Here is a tiny trained network, its code and every weight. The questions are about switching its units off for an input and a target symbol, where a switched-off unit gives its printed mean instead of its output.

import numpy as np


def w(rows, s, z=0):
    codes = np.array(rows[::2]) - 128.0
    scale = np.full(codes.shape[1], s)
    scale[-1] = z or s
    return codes * scale


def norm(h):
    return h / np.sqrt((h * h).mean(-1, keepdims=True) + 1e-5)


def f(y):
    return np.maximum(y, 0)


def softmax(a):
    e = np.exp(a - a.max(-1, keepdims=True))
    return e / e.sum(-1, keepdims=True)


def log_softmax(a):
    a = a - a.max(-1, keepdims=True)
    return a - np.log(np.exp(a).sum(-1, keepdims=True))


def net(x, mask):
    ids = ['ΠΦαητψω'.index(c) for c in x.split()]
    T = len(ids)
    res = E[ids] + P[:T]
    u = 0
    for l in range(2):
        r = norm(res)
        for j in range(2):
            rows = slice(2 * j, 2 * j + 2)
            q, k, v = (r @ M[l][rows].T for M in (Q, K, V))
            z = softmax(np.where(np.tri(T) > 0, q @ k.T / 2**0.5, -1e9)) @ v
            o = O[l][rows]
            res = res + np.where(mask[u + j], z, o[:, -1]) @ o[:, :-1]
        u += 2
        y = f(norm(res) @ A[l][:, :-1].T + A[l][:, -1])
        res = res + np.where(mask[u : u + 12], y, B[l][:, -1]) @ B[l][:, :-1]
        u += 12
    return log_softmax(norm(res)[-1] @ U[:, :-1].T + U[:, -1])


Q, K, V, O, A, B = {}, {}, {}, {}, {}, {}
E = w([
[76,50,64,102,24,71,118,216,121,155,150],'Π',
[108,120,59,100,182,102,193,212,163,168,127],'Φ',
[166,112,98,144,67,168,92,254,68,232,141],'α',
[34,109,104,105,203,182,83,202,160,181,173],'η',
[171,96,104,185,174,58,86,117,195,189,114],'τ',
[156,37,138,127,188,182,162,160,165,180,32],'ψ',
[151,135,159,94,89,84,107,189,225,85,106],'ω',
],0.0032)
P = w([
[160,126,196,177,186,24,220,235,65,91,186],'0',
[139,105,175,179,163,66,189,216,105,110,163],'1',
[137,103,150,163,159,94,170,203,147,124,172],'2',
[114,86,124,166,147,100,151,188,158,119,144],'3',
[111,89,113,158,134,115,137,178,158,136,126],'4',
[104,86,114,149,116,115,121,154,161,123,113],'5',
[95,81,114,156,110,132,95,136,165,127,98],'6',
[89,96,108,148,97,144,74,113,178,130,88],'7',
[83,118,99,133,89,135,62,93,181,143,72],'8',
[66,140,103,111,67,146,33,69,164,141,61],'9',
[56,150,105,102,63,159,9,66,175,147,53],'10',
[14,128,84,103,55,163,5,59,173,142,48],'11',
],0.0023)
Q[0] = w([
[33,90,79,93,98,155,118,212,156,194,123],'0.h1',
[212,241,216,70,154,180,245,39,7,4,227],'0.h1',
[105,31,77,145,94,104,53,208,200,202,55],'0.h2',
[60,33,81,124,141,152,40,201,190,215,29],'0.h2',
],0.0043)
K[0] = w([
[153,153,155,154,127,111,70,3,182,158,19],'0.h1',
[181,143,156,179,205,65,196,219,38,118,243],'0.h1',
[56,147,136,65,73,155,58,61,202,100,61],'0.h2',
[98,147,87,36,53,147,15,52,179,122,50],'0.h2',
],0.0034)
V[0] = w([
[161,117,192,90,216,235,152,216,100,141,155],'0.h1',
[115,79,148,25,58,221,251,117,109,70,3],'0.h1',
[155,236,158,33,11,81,84,195,209,16,92],'0.h2',
[241,136,211,164,162,93,84,110,194,116,23],'0.h2',
],0.0019)
O[0] = w([
[104,253,192,114,114,179,89,214,210,45,178,255],'0.h1',
[162,193,75,5,108,142,154,220,178,128,80,110],'0.h1',
[234,129,68,194,113,196,91,118,147,67,214,113],'0.h2',
[134,148,132,193,115,85,174,158,230,81,178,189],'0.h2',
],0.0025,0.00069)
A[0] = w([
[119,113,202,158,140,135,124,108,108,215,70,107],'0.n1',
[144,89,136,160,208,123,56,18,44,88,235,95],'0.n2',
[192,158,108,171,179,49,119,105,214,102,105,196],'0.n3',
[37,101,124,94,140,40,118,128,141,121,62,124],'0.n4',
[211,189,166,144,114,98,158,173,52,142,195,77],'0.n5',
[166,115,161,132,196,169,57,54,172,146,46,135],'0.n6',
[53,69,104,78,254,189,91,136,152,168,89,179],'0.n7',
[228,225,161,128,117,156,164,144,66,115,177,4],'0.n8',
[122,114,173,160,64,70,91,40,162,118,79,85],'0.n9',
[165,124,92,231,148,88,157,43,230,89,211,96],'0.n10',
[204,179,197,129,146,154,160,117,204,57,83,184],'0.n11',
[63,184,201,112,52,99,143,100,165,30,78,98],'0.n12',
],0.0023,0.0016)
B[0] = w([
[83,132,132,140,182,177,146,110,108,161,119,169],'0.n1',
[129,138,119,186,32,151,96,57,109,51,196,138],'0.n2',
[71,129,168,169,192,177,199,103,142,144,127,199],'0.n3',
[55,159,140,145,183,127,136,134,108,169,182,203],'0.n4',
[118,128,180,146,47,137,162,59,205,131,114,146],'0.n5',
[197,91,110,52,77,123,217,129,138,131,142,183],'0.n6',
[123,216,124,185,111,182,200,44,154,89,176,252],'0.n7',
[149,98,108,170,23,99,130,147,236,127,133,131],'0.n8',
[54,151,99,71,132,163,111,180,153,133,47,155],'0.n9',
[63,196,112,125,154,184,178,116,209,125,122,175],'0.n10',
[121,129,103,215,144,157,103,118,108,80,152,176],'0.n11',
[122,149,2,206,127,158,72,34,191,140,133,135],'0.n12',
],0.0025,0.0032)
Q[1] = w([
[213,93,186,49,99,13,47,154,4,112,110],'1.h1',
[182,212,205,137,183,56,159,131,81,53,193],'1.h1',
[186,90,108,179,138,187,182,96,198,101,74],'1.h2',
[23,97,19,200,27,216,123,190,226,222,129],'1.h2',
],0.0046)
K[1] = w([
[87,180,236,203,253,115,230,93,200,40,180],'1.h1',
[139,135,151,148,151,124,201,243,91,106,151],'1.h1',
[102,144,58,46,59,99,42,188,177,77,135],'1.h2',
[106,139,52,68,108,231,68,31,212,137,59],'1.h2',
],0.0043)
V[1] = w([
[85,196,140,158,191,188,160,68,205,122,118],'1.h1',
[4,59,56,78,110,20,112,133,188,52,116],'1.h1',
[109,101,120,129,140,199,139,150,80,206,202],'1.h2',
[3,218,144,107,92,108,48,162,144,43,242],'1.h2',
],0.0026)
O[1] = w([
[144,127,173,95,193,123,151,104,124,152,206,13],'1.h1',
[62,64,187,100,53,37,155,134,183,118,165,249],'1.h1',
[53,182,145,111,118,130,138,76,65,132,57,208],'1.h2',
[107,92,147,27,71,125,28,96,83,2,200,152],'1.h2',
],0.0034,0.0018)
A[1] = w([
[106,120,46,165,139,113,15,154,124,124,49,136],'1.n1',
[153,180,200,27,179,55,135,3,22,21,32,3],'1.n2',
[144,115,138,87,219,40,181,159,158,132,212,134],'1.n3',
[142,115,111,143,113,175,97,216,142,164,147,184],'1.n4',
[85,120,151,209,155,115,85,76,51,161,149,124],'1.n5',
[99,53,98,163,117,148,6,102,74,105,105,134],'1.n6',
[63,172,144,62,121,123,87,167,53,121,140,135],'1.n7',
[215,110,209,79,227,137,113,164,125,87,47,100],'1.n8',
[173,204,162,173,181,125,14,70,194,77,132,101],'1.n9',
[65,160,136,130,177,122,126,130,153,144,37,128],'1.n10',
[85,117,115,28,89,139,108,151,140,168,86,138],'1.n11',
[200,108,131,136,175,81,117,82,99,157,144,88],'1.n12',
],0.0032,0.0038)
B[1] = w([
[188,151,109,104,133,176,193,136,90,111,151,200],'1.n1',
[252,250,242,219,197,235,70,57,29,235,8,128],'1.n2',
[171,73,73,48,94,108,123,100,77,136,118,175],'1.n3',
[127,147,103,116,112,115,99,122,172,141,93,252],'1.n4',
[163,84,118,196,113,118,77,60,95,151,78,166],'1.n5',
[189,184,121,178,121,151,135,101,89,113,123,182],'1.n6',
[118,174,165,119,128,168,145,102,140,114,75,181],'1.n7',
[167,207,71,91,151,189,102,185,202,178,116,141],'1.n8',
[178,135,33,159,128,174,128,74,94,168,80,148],'1.n9',
[149,174,116,111,151,159,114,126,101,192,82,220],'1.n10',
[98,152,156,112,139,94,139,123,150,160,132,222],'1.n11',
[180,170,119,168,135,215,39,100,136,127,112,128],'1.n12',
],0.004,0.0035)
U = w([
[77,113,174,175,1,72,82,166,154,124,76,255],'Π',
[136,65,111,32,76,51,209,130,47,89,137,68],'Φ',
[202,210,91,168,157,217,130,193,90,152,51,173],'α',
[57,172,221,48,167,219,60,64,56,68,208,44],'η',
[131,36,124,250,218,65,121,7,82,203,155,75],'τ',
[100,127,137,18,234,137,200,202,177,200,112,154],'ψ',
[233,74,58,156,126,156,88,137,217,19,238,51],'ω',
],0.0036,0.00096)

Each question gives the input, a string of symbols that net reads in full, and the target symbol t.
The units are the heads (2 rows each of Q, K, V and O) and the neurons (one row each of A and B). Each row of codes is followed by its name. A weight is (code - 128) times the scale printed after its matrix; where a second scale follows, it is the last column's (O, A, B and U).
mask holds one flag per unit, layer by layer, with each layer's heads first. A switched-off unit (its flag False) gives its mean, the last column of its rows in O or B, instead of its output. The means were averaged over made-up inputs and are rounded, as every weight is.
A unit's drop is (log p(t) with every unit on - log p(t) with that unit switched off) / (log p(t) with every unit on - log p(t) with every unit switched off).
The circuit of an input: a set's keep is (log p(t) with only the set's units on - log p(t) with every unit switched off) / (log p(t) with every unit on - log p(t) with every unit switched off). Starting from the 12 units with the biggest drops (on a tie, the unit counted first), units are removed one at a time, each time the one whose removal leaves the highest keep (on an exact tie, the one counted first), for as long as the keep stays at least 0.8.
units of the circuit, in order: the units of the circuit, biggest drop first
top k neurons: the k neurons with the biggest drops, biggest first
k most important neurons of layer l: the k neurons of layer l with the biggest drops, biggest first
heads that matter: for each layer, one digit per head in row order, 1 if its drop is at least 0.15 and else 0, layers parted by /
drop of u: that unit's drop, to one decimal
input Φ Φ Φ Π Φ, target Π: units of the circuit, in order : [1.h1, 0.n7]
input τ τ ψ ω τ, target ω: units of the circuit, in order : [0.h2, 1.h2]
input Π ω ψ Π η, target Π: units of the circuit, in order : [1.h1, 0.n7]
input τ ψ Π ψ Φ Π Π η α η Φ, target η: heads that matter : 00 / 01
input Φ η τ Φ α, target τ: units of the circuit, in order : [0.h1, 1.n5]
input η τ Φ, target Φ: units of the circuit, in order : [1.n3, 1.h2]
input Φ ψ α α η, target η: heads that matter : 11 / 01
input τ α Π η ψ ψ τ τ η τ α η, target τ: units of the circuit, in order : [0.h1]
input ψ ψ α Π η Π, target η: top 2 neurons : [0.n7, 1.n7]
input ψ τ ω α ψ Π Φ Φ, target Π: units of the circuit, in order : [1.h1, 0.h2, 1.n1]
input Φ ω ψ ψ Φ Π ψ, target Π: heads that matter : 00 / 10
input η τ ψ ψ η α Π τ ψ ω Φ, target ω: heads that matter : 01 / 01
input τ ψ ω τ ψ Π η, target Π: heads that matter : 00 / 10
input η Φ ω, target ω: heads that matter : 00 / 00
input Π Π ψ Φ ω τ, target ω: units of the circuit, in order : [0.h2]
input η Φ Π Φ Π ω η, target ω: heads that matter : 01 / 00
input α ψ η ψ ψ α, target ψ: 2 most important neurons of layer 0 : [0.n7, 0.n11]
input η Φ α τ Π, target τ: 2 most important neurons of layer 1 : [1.n5, 1.n6]
input ψ ψ Φ ψ ψ α Π η ψ η ψ α, target ψ: heads that matter : 10 / 11
input τ ψ η α α ω ψ ψ Π ψ ψ τ, target ψ: top neuron : [0.n9]
input ω ψ η, target η: 2 most important neurons of layer 0 : [0.n7, 0.n6]
input τ α α η Π, target η: top 2 neurons : [1.n7, 0.n7]
input Π Φ ψ Π ψ, target Π: drop of 0.h1 : 0.1
input τ ω Φ τ η ψ ψ τ τ τ τ Φ, target τ: drop of 0.h1 : 0.8
input α ω Π, target ω: drop of 0.n7 : -0.1
input τ τ Φ Φ α Π Φ τ α, target τ: drop of 0.h1 : 1.1
input Φ ω ψ τ τ η η, target τ: top neuron : [1.n5]
